[[-57.2 -38.5  63.6 -56.6  -7.9]
 [  7.5   6.7  -0.3   5.8   4.5]
 [ 30.8  18.3 -47.1  37.9   2.2]
 [ 36.2  22.4 -49.0  40.5   4.6]]
|
[[-57.2 -38.5]
 [  7.5   6.7]
 [ 30.8  18.3]]

[[-44.1 -56.6 -59.5  -6.5]
 [  1.7   6.7 -17.6 -28.9]
 [-38.3 -54.2 -48.3  -6.0]
 [-42.9 -61.1 -56.9 -10.9]
 [ 28.5  17.4  47.8   8.4]]
|
[[-44.1 -56.6]
 [  1.7   6.7]
 [-38.3 -54.2]]

[[ -5.4 -46.2 -45.3 -50.1]
 [  3.9  33.7  24.3   7.7]
 [  5.7  34.5  24.9   1.7]
 [  9.3  31.4  39.3  61.8]]
|
[[ -5.4 -46.2]
 [  3.9  33.7]
 [  5.7  34.5]]

[[  0.7 -66.0]
 [  5.3 -65.0]
 [ 54.9 -61.6]
 [ 17.2 -63.3]
 [ 10.8 -64.3]]
|
[[  0.7 -66.0]
 [  5.3 -65.0]
 [ 54.9 -61.6]]

[[ 28.7   3.5 -31.0 -16.8]
 [ 73.5   8.3   2.0  30.7]
 [-27.4   7.2  20.0  27.4]]
|
[[ 28.7   3.5]
 [ 73.5   8.3]
 [-27.4   7.2]]

[[  9.1  50.2 -25.5]
 [ -6.1  41.7  56.7]
 [-45.4 -15.5  75.7]]
|
[[  9.1  50.2]
 [ -6.1  41.7]
 [-45.4 -15.5]]

[[-50.7  32.9 -53.4 -60.6]
 [ 27.8  28.1  12.2  13.3]
 [-26.7  21.4 -25.5 -32.1]
 [ -2.3 -27.6  -3.8   4.2]
 [ 53.0 -59.3  57.1  57.0]]
|
[[-50.7  32.9]
 [ 27.8  28.1]
 [-26.7  21.4]]
